158; 207; 361; 315; 239; 131; -146; -60; 235; -150; 222; -24; -26; -219; -135; -272; 147; -54; 172; -195; -338; 161; -302; -178; -291; -29; 83; 346; -407; -225; 4; -239 -> mizi
-109; 16; -69; 212; 377; 113; 85; -10; 255; -151; 249; -304; 139; -112; -56; 29; 169; 20; -295; 136; 84; 341; -32; -178; -152; 113; 20; -33; 80; -298; -130; -195 -> Momu
-370; -479; -165; 82; -4; 137; -109; 46; 91; 119; -61; 352; 248; -168; 221; 237; -113; 287; 166; -137; -130; -151; -23; -141; 132; -31; -70; 31; -189; -42; -132; -224 -> mizi
41; -68; 14; -48; 38; 177; -173; 229; -283; 341; -25; 237; -30; 43; -179; -41; -390; -188; -380; 0; 193; 458; 291; 48; 420; -242; -172; 66; -70; -34; 96; -20 -> Momu
-68; -451; -191; -17; 47; 129; -13; 130; -249; 235; 206; -90; -157; -135; -228; -312; -482; -173; 74; 129; -451; 132; -109; -131; 249; -228; -167; 116; -197; -75; 119; -359 -> bekos
-514; -148; -445; 115; 263; 208; -261; 228; 117; -235; -184; -151; -104; 146; -105; 10; 139; -13; -64; -250; -191; 3; -153; -410; -266; 214; 186; -143; 455; -101; -57; 87 -> diso
-470; -7; -47; 427; -101; -39; 52; -224; 163; 40; 215; -200; -379; -492; -67; -15; 5; 209; 356; 443; -269; -267; -719; 78; -373; -224; -241; 190; -21; -77; -79; -227 -> diso
448; 471; -111; 368; 315; 29; -321; 357; 86; -200; -427; 230; -252; 606; -23; -172; -139; -427; -606; -209; 284; 239; 676; -288; -330; -16; 352; 260; 143; 170; 5; 22 -> bekos
74; 536; -35; -24; 176; -14; -760; -165; 12; 182; -483; 585; 222; 724; 52; 155; 341; -23; 42; -345; -255; -144; 5; -168; -28; 202; 239; -68; -488; 144; -55; 101 -> saviv
-351; -65; -128; -82; 576; 250; -82; 21; -58; 18; -43; -208; 215; -33; -163; -116; 220; -21; 368; -126; -71; 205; -493; -216; -219; -73; 202; 39; 64; -367; 7; -290 -> Tibut
-191; 251; -22; 491; 78; 241; -695; -78; 302; 12; -135; 471; -6; -43; -100; -154; -69; -73; 82; -295; -250; -171; -45; -432; -307; 1; 34; -185; -226; -199; -99; -58 -> mizi
-165; -270; -17; 140; 221; -233; 400; 49; 318; -360; -208; -33; -216; -176; 20; -312; -28; -46; -61; 233; -177; -459; -122; -49; -423; -264; -86; 197; 160; -248; -363; -324 -> diso
-317; -75; -209; 246; 21; -37; -512; -158; 65; 103; 222; -76; -86; 245; 147; -3; -12; 305; -158; 96; -165; 44; -254; -29; 131; -55; -110; -269; -144; 176; 95; -64 -> Tibut
326; -62; -13; 7; 250; 94; -667; -144; -113; 234; 465; 58; 253; -119; -619; 56; -294; -332; 208; -107; -291; 224; -232; 426; -192; 119; -441; -168; -173; -61; -35; -112 -> diso
-113; 18; -469; -13; 297; -1; -535; -19; 228; -267; -364; 365; -252; 404; -57; -414; 47; -481; 30; -527; -390; -101; 249; -288; -115; 143; 426; 22; -67; -53; -250; -30 -> Tibut
57; 8; 40; -60; -210; 109; 236; 310; 121; 210; -71; 184; 287; 302; 72; 184; 350; -113; -119; -8; 27; -53; 197; -89; 178; 217; -67; -130; -294; 63; 87; -680 -> saviv
-221; -68; -235; 105; -95; 321; 174; 164; -226; 571; 307; -385; 80; 151; -73; -72; 365; 251; 34; 378; 238; 309; -212; -159; 239; -373; -27; -111; -535; 37; 494; -899 -> mizi
-188; -372; 26; 572; 78; -51; 157; -70; 220; -80; 134; 182; 130; -246; 157; -167; -80; 224; -140; 273; -84; -359; -124; 59; -530; -400; -174; -81; -170; -208; -298; -604 -> Tibut
180; -16; 162; 205; 87; -95; -77; 59; -43; -180; 19; 203; -56; -239; 31; -122; -410; -37; 11; -81; -517; -300; -1; -85; -200; 305; -138; 138; 422; -127; -158; 54 -> kere
-279; 497; -226; 269; 507; 468; -180; -137; 388; 63; -135; -183; 10; 178; 177; 83; 513; 27; 76; 51; -251; 267; -333; -457; -17; -134; 191; 316; -384; -165; 216; -372 -> Tibut
-340; -402; -5; 15; -46; -194; -629; 159; -168; 337; -175; 444; 521; -340; -59; -1; -317; 489; 143; -493; 77; 38; -76; 133; 74; -391; -138; -193; -52; -250; -409; 179 -> Momu
-187; -77; -135; 162; 223; 248; -73; 140; 83; -27; 46; -226; -17; 169; -388; -128; -60; -529; 179; -148; -258; 170; -373; -85; -140; 48; 68; -71; 260; 81; 105; 145 -> mizi
-322; -372; -45; 216; 411; -52; -650; 83; -264; 94; -53; 466; 312; 138; -110; -283; -298; 65; -62; -446; -499; 211; -87; -151; 51; 377; 118; -95; -237; 109; -137; 329 -> Fefiz
-284; -235; 119; 103; -115; -48; -807; 254; 208; 143; -204; 596; 557; 269; -71; -25; 45; 183; -27; -575; 12; -260; -60; 122; -249; 199; -315; -670; -10; -34; -235; 107 -> Momu
-103; 39; 115; -83; 51; -21; 118; -187; 149; -217; -278; -306; -54; 274; 124; -5; 161; 20; 12; 83; -57; -226; -104; 21; -187; -37; 74; 1; 108; -53; -143; 246 -> kere
-98; -129; 141; 71; -138; 123; 210; 111; 124; -240; -208; 29; 309; 355; 476; 129; 45; 51; -65; -215; -136; -350; 71; -308; -131; 193; 54; -482; 246; 32; 123; -7 -> diso
-458; -149; 115; 451; -206; 66; -535; 7; 282; 143; 231; -85; 119; -314; 27; 15; 244; 696; 369; 103; 81; -408; -667; 265; -545; -86; -494; -470; -102; 26; 104; -359 -> kere
126; 335; 358; -377; -358; -367; -376; -159; -368; 216; -246; 279; 371; 367; 279; 426; 219; 561; -345; -235; 360; -6; 567; 264; 374; -66; -154; 19; -348; 204; -355; 425 -> Momu
-195; 266; -156; -33; 368; -86; -167; 50; -61; 110; -568; 398; 59; 256; 18; -78; 227; -5; -153; -446; 131; 73; 197; -200; -296; -175; 55; -14; -89; -190; -303; -68 -> diso
339; 193; 58; -91; 44; 107; -47; 171; 111; 105; -220; 670; 215; 178; 191; 31; 223; -89; 17; -54; -177; -225; 87; -65; -192; 42; -223; -184; -444; -160; -13; -796 -> Fefiz
201; 226; 363; -68; -418; -183; 152; 127; 52; 89; -209; 232; 140; 277; 385; 265; 206; 346; -296; -333; 664; -149; 554; -100; 204; -156; -6; -213; 8; 97; -15; -17 -> bekos
-202; 51; 95; 29; -279; -147; -253; -183; 226; 75; -96; 213; 247; 539; 518; 261; 162; 207; 64; 10; -381; -224; -111; -146; 154; 272; -68; -91; -541; 217; -108; -128 -> Tibut
21; 117; 199; 195; 370; 112; -103; -92; 461; -124; 6; 8; -21; 35; -434; -35; 68; -298; 229; -181; -259; -95; -368; -250; -341; 131; 3; 310; 29; -145; 30; 350 -> saviv
-348; -302; -351; -97; 217; 92; 326; -225; 375; -156; 132; -129; 30; -58; 66; 203; 293; 13; -15; 88; 176; -6; -89; 30; -185; -182; -24; 354; 292; -305; -247; 58 -> bekos
-129; 151; 165; 181; 32; -98; -897; -291; -191; 183; 8; 122; 260; 76; -118; 105; -186; 433; 19; -9; -12; -113; -202; 71; -263; 156; -126; -411; -101; -127; -168; 301 -> Momu
-328; -81; 96; 670; 187; 83; -706; -119; 176; -60; -44; 21; -58; -63; 388; -230; -205; 645; -122; -237; 274; 19; 42; -70; -363; -196; -54; -138; 81; -3; -101; 333 -> mizi
-163; 1; -43; 119; 258; 154; 753; 336; -201; 237; 114; -509; -284; -34; -56; -40; 1; -127; -316; 380; 224; 535; 5; -235; 655; -328; 136; 508; 269; 89; 250; -282 -> saviv
397; -185; -44; -7; -286; -44; -421; -29; -449; 331; 345; 294; -30; -236; -349; 162; -608; 139; -138; -61; 110; 37; 598; 64; 452; 112; -102; 185; 121; 75; -81; 456 -> diso
431; 410; 115; -48; 86; -11; -101; 253; -457; 329; -237; 260; -104; 323; -91; -278; -162; -181; -256; 191; -125; 384; 137; -94; 88; 20; 67; 75; -565; 87; 190; -381 -> Tibut
33; 312; 143; -80; -166; -14; -42; -193; 0; -183; -41; -386; -209; -131; -323; -44; 231; -153; 196; -78; -281; -205; -153; 239; 194; 321; 340; 316; 279; 161; 132; 590 -> Fefiz
51; 33; -35; 237; 176; -221; 309; -3; 267; -100; -39; 160; -104; 97; 266; -241; -106; -135; -225; 151; -215; 73; 31; -321; -142; -169; -17; 139; -198; -162; -225; -292 -> kere
-333; -208; 192; 128; -92; -209; -461; -8; 101; 42; -145; 350; 312; -302; -292; 109; -160; 184; 391; -274; -100; -273; -384; 112; -529; 11; -242; -91; -30; -176; -503; 371 -> diso
153; 126; 217; -589; 458; -81; 120; 207; -748; 311; -275; 172; 382; 49; 56; -45; 25; 283; 139; 132; -160; 332; -17; -135; 101; 431; -119; 107; -472; -150; -22; -398 -> kere
-159; -154; -281; 465; 364; 50; -470; -300; 283; -230; -54; 306; -208; -136; 268; -272; -368; -67; 342; -487; -138; 129; -7; -178; -448; -203; 295; 248; -45; -34; -210; 496 -> Tibut
-443; -746; -90; 53; 128; 78; 274; -170; -93; -24; 385; -14; 293; -442; 36; 330; -446; 38; 315; -193; 133; 151; -225; -36; -137; -382; -244; -290; 297; -170; -339; 207 -> Tibut
-258; -377; -291; 542; 289; 240; -311; 71; 105; 227; 236; 196; 30; -75; -48; -141; -183; 75; 203; 228; -336; -221; -458; -123; -144; -110; -145; -248; -121; -13; 73; -697 -> bekos
-159; -310; 47; 108; -501; 11; -217; -43; 113; 190; 362; -110; 245; -396; -308; 160; 206; 494; 93; -311; 136; -319; -32; 403; 91; -155; -235; -77; 227; 65; -23; 402 -> Tibut
-99; -226; -84; 75; -153; 35; 7; 20; -241; 216; 152; -77; 108; -525; -61; 356; -429; 223; 94; 440; -194; -62; -165; 161; 157; -144; -339; -32; -33; -2; -106; -360 -> mizi
91; 65; -62; 212; 86; 215; 14; 92; -335; 44; 37; -231; -559; -259; -239; -271; -260; 134; -137; 155; 8; 38; 161; -319; 179; 113; 301; 178; 423; -136; 149; 141 -> kere
291; -8; 234; -85; 298; -45; 425; 291; 12; -165; -363; 109; 240; 70; -148; -13; -189; -471; -156; 205; -535; 29; -63; -105; -274; 188; 6; 303; -220; -189; -173; -404 -> saviv
-627; -571; -61; 181; 177; 168; -582; 16; 231; 51; -277; 191; 683; 286; 129; 154; 105; 408; 143; -415; 175; -285; -70; -181; -447; 245; 9; -601; -6; -305; -333; -67 -> diso
-8; 511; 245; -326; -42; -175; -265; -58; -262; 109; -503; -17; 136; 157; -124; 44; 237; 95; -135; 9; 10; 53; -21; 289; 36; 199; 19; -46; -176; -15; -183; 178 -> mizi
-213; -81; 88; 210; -60; 92; -605; 240; -414; 541; 12; 363; 205; 21; -230; -234; -76; 290; 152; -190; -462; 368; -485; -154; 115; 2; 34; -124; -773; 95; 167; -88 -> saviv
157; -45; 38; -125; 125; 2; 18; 17; -205; -146; 35; 172; -152; -323; -231; -113; -439; -310; 124; -116; -248; -43; 243; -35; -2; 357; -58; 333; 229; 25; 30; 239 -> mizi
83; -329; -96; 93; -9; 1; -89; 81; 203; -150; 219; 25; 68; 184; 103; -66; -123; -94; -106; -225; 95; 119; 250; -125; 79; -214; 197; 245; 3; -22; 21; 12 -> Momu
-17; 146; -209; -131; 70; 91; 418; -14; 395; -140; -460; -185; -96; 884; 315; -51; 574; -300; -396; -194; 228; -207; 458; -252; 170; 73; 435; -166; 62; 42; 185; -367 -> Tibut
-216; -505; -170; -131; 195; 18; 287; 264; -68; -29; 248; -106; 292; -167; 66; 190; -166; -140; 185; 149; -183; 337; -410; 47; -33; -368; -259; -36; -35; -114; -289; -574 -> Tibut
-175; 226; -101; -80; 106; 456; -480; -54; 54; 203; -27; -28; 104; 228; -55; 124; 211; -132; 189; -74; -306; 135; -187; -183; 211; 195; -74; -104; -273; -72; 237; -239 -> Fefiz
-355; -347; -189; -164; 102; 10; -78; -149; -263; 52; 262; 139; -47; -382; 148; -8; -164; 361; -59; 139; -152; 80; -149; 48; 203; -64; -353; -249; 118; -211; -188; -47 -> Fefiz
62; -296; 67; -63; -220; -127; -22; 61; -210; 52; -162; 248; 218; -31; 57; 379; -427; 56; 57; -309; -95; -166; -32; 80; -16; -423; -128; -198; 282; -43; -359; 177 -> mizi
-48; -410; 89; 202; -245; -94; -75; -19; -11; 61; 136; 89; 65; -117; -240; -53; -461; -94; 220; -44; -264; -236; -59; 36; -90; 152; -161; -117; 61; 176; -154; 503 -> kere
-9; -146; -68; 681; 152; -54; 163; 183; 35; -24; -119; -80; -314; -60; -179; -229; -319; 23; -200; 175; 161; -175; -27; -131; -312; 19; 341; -51; 435; 96; -7; 85 -> Tibut
-82; 275; 4; 79; 147; 115; -448; -13; -390; 270; -193; 154; -209; 182; -139; -374; -68; 124; -57; -30; 85; 258; 129; -293; 86; -27; 174; -16; -382; 61; 81; 260 -> bekos
265; 3; 264; 67; 151; -301; -165; 34; -231; -198; 77; -6; -142; 64; -130; -155; -401; 120; -93; -53; -335; -118; -158; -63; -317; 263; -208; -104; 361; 111; -186; 600 -> bekos
-252; -316; -175; -133; -19; 241; -269; 406; -156; 251; -295; 209; 328; 98; -12; 215; -213; 25; 43; -463; -96; 342; 78; -146; 318; 39; 55; 107; 124; 40; -32; 383 -> kere
-43; -177; -407; 274; 393; 71; 237; 108; 139; -122; 188; -116; -398; 201; -44; -413; -188; -561; -391; 168; -79; 435; 171; -223; 191; 23; 324; 309; 205; -55; -2; -311 -> mizi
